Here is a tiny trained network, its code and every weight. The questions are about switching its units off for an input and a class, where a switched-off unit gives its printed mean instead of its output.

import numpy as np


def w(rows, s, z=0):
    codes = np.array(rows[::2]) - 128.0
    scale = np.full(codes.shape[1], s)
    scale[-1] = z or s
    return codes * scale


def f(y):
    return np.maximum(y, 0)


def log_softmax(a):
    a = a - a.max(-1, keepdims=True)
    return a - np.log(np.exp(a).sum(-1, keepdims=True))


def net(x, mask):
    res = np.array(x, float).reshape(1, 3) / 4 @ E
    y = f(res @ A[0][:, :-1].T + A[0][:, -1])
    res = res + np.where(mask, y, B[0][:, -1]) @ B[0][:, :-1]
    return log_softmax(res[-1] @ U[:, :-1].T + U[:, -1])


A, B = {}, {}
E = w([
[104,146,195,74,150,76,19],'x0',
[94,232,136,16,83,211,121],'x1',
[17,141,218,126,224,120,248],'x2',
],0.013)
A[0] = w([
[37,140,196,92,135,115,96,2],'N0',
[175,54,87,229,158,35,24,113],'N1',
[132,135,252,8,150,106,57,96],'N2',
[116,160,200,65,129,20,55,195],'N3',
[239,179,53,71,10,111,29,195],'N4',
[107,2,152,145,144,46,140,166],'N5',
[208,70,44,220,56,80,232,111],'N6',
],0.0088,0.0057)
B[0] = w([
[182,136,57,96,120,98,172,165],'N0',
[120,79,207,82,134,193,69,226],'N1',
[204,152,107,165,167,155,143,197],'N2',
[141,76,180,197,129,206,180,202],'N3',
[201,205,80,140,121,106,198,255],'N4',
[108,174,174,48,161,114,95,211],'N5',
[246,124,151,115,138,122,127,227],'N6',
],0.013,0.02)
U = w([
[149,123,133,187,164,134,198,236],'0',
[166,164,36,131,58,125,137,63],'1',
[107,120,95,160,116,111,115,3],'2',
[171,103,133,116,117,134,94,123],'3',
[67,170,131,68,125,177,139,144],'4',
[104,77,146,140,106,152,69,55],'5',
[16,150,134,130,145,2,169,201],'6',
],0.017,0.004)

Each question gives the input, the list of numbers given to net, and the class t.
The units are the neurons (one row each of A and B). Each row of codes is followed by its name. A weight is (code - 128) times the scale printed after its matrix; where a second scale follows, it is the last column's (A, B and U).
mask holds one flag per neuron, in row order. A switched-off neuron (its flag False) gives its mean, the last column of its row in B, instead of its output. The means were averaged over made-up inputs and are rounded, as every weight is.
A unit's drop is (log p(t) with every unit on - log p(t) with that unit switched off) / (log p(t) with every unit on - log p(t) with every unit switched off).
The circuit of an input: a set's keep is (log p(t) with only the set's units on - log p(t) with every unit switched off) / (log p(t) with every unit on - log p(t) with every unit switched off). Starting from all 7 units, units are removed one at a time, each time the one whose removal leaves the highest keep (on an exact tie, the one counted first), for as long as the keep stays at least 0.8.
units of the circuit, in order: the units of the circuit, biggest drop first
k most important neurons: the k neurons with the biggest drops, biggest first
drop when u is switched off: that unit's drop, to one decimal
input [-3,8,1], class 1: 2 most important neurons	(N1 N5)
input [0,-6,3], class 5: units of the circuit, in order	(N4 N1)
input [3,0,-4], class 1: units of the circuit, in order	(N4)
input [8,-7,2], class 5: 2 most important neurons	(N1 N4)
input [4,-3,1], class 5: units of the circuit, in order	(N4 N6)
input [0,-2,1], class 5: units of the circuit, in order	(N4 N2)
input [3,-6,0], class 5: 2 most important neurons	(N4 N1)
input [-5,0,-1], class 1: 2 most important neurons	(N3 N1)
input [-8,-4,-8], class 3: 2 most important neurons	(N1 N6)
input [4,8,0], class 1: 4 most important neurons	(N0 N1 N4 N6)
input [5,-5,4], class 3: 2 most important neurons	(N4 N5)
input [8,1,-8], class 0: 2 most important neurons	(N3 N4)
input [-2,5,3], class 4: 2 most important neurons	(N4 N6)
input [-5,5,5], class 4: units of the circuit, in order	(N4)
input [-5,0,-2], class 1: 2 most important neurons	(N3 N1)
input [8,-3,0], class 0: 4 most important neurons	(N3 N2 N6 N0)
input [-8,8,5], class 4: drop when N4 is switched off	0.3
input [6,4,0], class 0: drop when N3 is switched off	0.4
input [-2,-1,6], class 6: drop when N1 is switched off	0.1
input [8,7,-2], class 0: units of the circuit, in order	(N3)
